Below is a small trained network, with its code and all its weights. Each question gives an input and a class and asks what happens when units are switched off, that is, made to give their printed mean instead of their output.

import numpy as np


def w(rows, s, z=0):
    codes = np.array(rows[::2]) - 128.0
    scale = np.full(codes.shape[1], s)
    scale[-1] = z or s
    return codes * scale


def f(y):
    return y / 2 * (1 + np.tanh(0.7978845608 * (y + 0.044715 * y**3)))


def log_softmax(a):
    a = a - a.max(-1, keepdims=True)
    return a - np.log(np.exp(a).sum(-1, keepdims=True))


def net(x, mask):
    res = np.array(x, float).reshape(1, 8) / 4 @ E
    y = f(res @ A[0][:, :-1].T + A[0][:, -1])
    res = res + np.where(mask, y, B[0][:, -1]) @ B[0][:, :-1]
    return log_softmax(res[-1] @ U[:, :-1].T + U[:, -1])


A, B = {}, {}
E = w([
[110,50,136,126,15,186,166,120],'x0',
[96,201,124,2,108,183,218,94],'x1',
[123,106,84,26,106,155,88,189],'x2',
[41,150,203,159,113,244,73,223],'x3',
[124,196,169,105,94,92,112,168],'x4',
[138,105,81,108,87,167,106,43],'x5',
[97,201,91,151,201,216,92,92],'x6',
[167,180,232,178,77,172,151,110],'x7',
],0.0099)
A[0] = w([
[129,114,64,33,158,106,127,112,204],'n1',
[95,62,59,107,171,187,95,158,219],'n2',
[169,131,145,178,87,115,159,72,255],'n3',
[131,126,91,222,155,99,61,98,235],'n4',
[172,61,186,133,58,163,88,247,197],'n5',
[101,169,145,165,149,126,143,155,250],'n6',
[83,220,163,28,196,128,156,156,237],'n7',
[112,128,180,131,123,161,156,187,140],'n8',
],0.012,0.0035)
B[0] = w([
[207,127,39,83,91,123,24,68,223],'n1',
[102,71,109,174,105,202,72,136,212],'n2',
[97,125,185,104,134,151,213,63,200],'n3',
[151,47,161,103,244,115,106,113,219],'n4',
[41,222,69,229,164,52,134,96,249],'n5',
[161,133,172,131,179,145,125,213,170],'n6',
[198,190,90,136,115,149,174,192,231],'n7',
[126,196,109,176,132,141,145,121,181],'n8',
],0.011,0.018)
U = w([
[179,177,162,126,118,146,172,230,84],'0',
[138,91,184,143,53,165,242,14,252],'1',
[170,104,53,59,67,108,92,78,121],'2',
[169,91,249,115,241,68,125,100,83],'3',
[37,175,119,201,143,56,139,121,118],'4',
[105,20,164,200,144,176,91,168,120],'5',
],0.011,0.0034)

Each question gives the input, the list of numbers given to net, and the class t.
The units are the neurons (one row each of A and B). Each row of codes is followed by its name. A weight is (code - 128) times the scale printed after its matrix; where a second scale follows, it is the last column's (A, B and U).
mask holds one flag per neuron, in row order. A switched-off neuron (its flag False) gives its mean, the last column of its row in B, instead of its output. The means were averaged over made-up inputs and are rounded, as every weight is.
A unit's drop is (log p(t) with every unit on - log p(t) with that unit switched off) / (log p(t) with every unit on - log p(t) with every unit switched off).
The circuit of an input: a set's keep is (log p(t) with only the set's units on - log p(t) with every unit switched off) / (log p(t) with every unit on - log p(t) with every unit switched off). Starting from all 8 units, units are removed one at a time, each time the one whose removal leaves the highest keep (on an exact tie, the one counted first), for as long as the keep stays at least 0.8.
units of the circuit, in order: the units of the circuit, biggest drop first
most important unit: the unit with the biggest drop
k most important neurons: the k neurons with the biggest drops, biggest first
drop when u is switched off: that unit's drop, to one decimal
input [3,-6,-5,-2,-2,0,4,-4], class 3: most important unit	n4
input [-1,4,-4,4,-2,-2,0,-8], class 0: units of the circuit, in order	[n7; n5]
input [-8,-7,-7,6,2,-6,-6,7], class 3: 2 most important neurons	[n4; n6]
input [3,2,-6,-5,-1,-6,-1,-5], class 1: units of the circuit, in order	[n5; n3]
input [6,-2,6,-6,-3,-5,1,8], class 4: 2 most important neurons	[n5; n1]
input [-7,3,3,8,-1,8,6,-3], class 5: 2 most important neurons	[n2; n8]
input [-7,8,5,-4,8,-5,7,-5], class 2: 2 most important neurons	[n1; n8]
input [-8,4,-1,-4,1,-8,8,-6], class 0: 2 most important neurons	[n7; n6]
input [-4,4,-6,-4,-7,-4,-5,-1], class 1: units of the circuit, in order	[n4; n5]
input [-1,-3,0,1,-7,6,-1,-7], class 5: 2 most important neurons	[n2; n4]
input [6,-7,-6,-1,-1,5,-7,0], class 1: 2 most important neurons	[n3; n6]
input [-4,-2,-2,0,-4,3,-3,-8], class 2: 2 most important neurons	[n1; n6]
input [-6,-6,1,-2,-6,8,0,-3], class 3: 2 most important neurons	[n4; n7]
input [7,-8,-6,-2,-6,8,6,-1], class 3: units of the circuit, in order	[n4]
input [0,-5,6,3,-3,-6,-8,-7], class 4: drop when n5 is switched off	3.7
input [-5,-2,3,2,0,-7,2,-8], class 5: drop when n2 is switched off	0.8
input [3,-4,4,1,-3,-1,-7,-8], class 4: drop when n5 is switched off	4.6
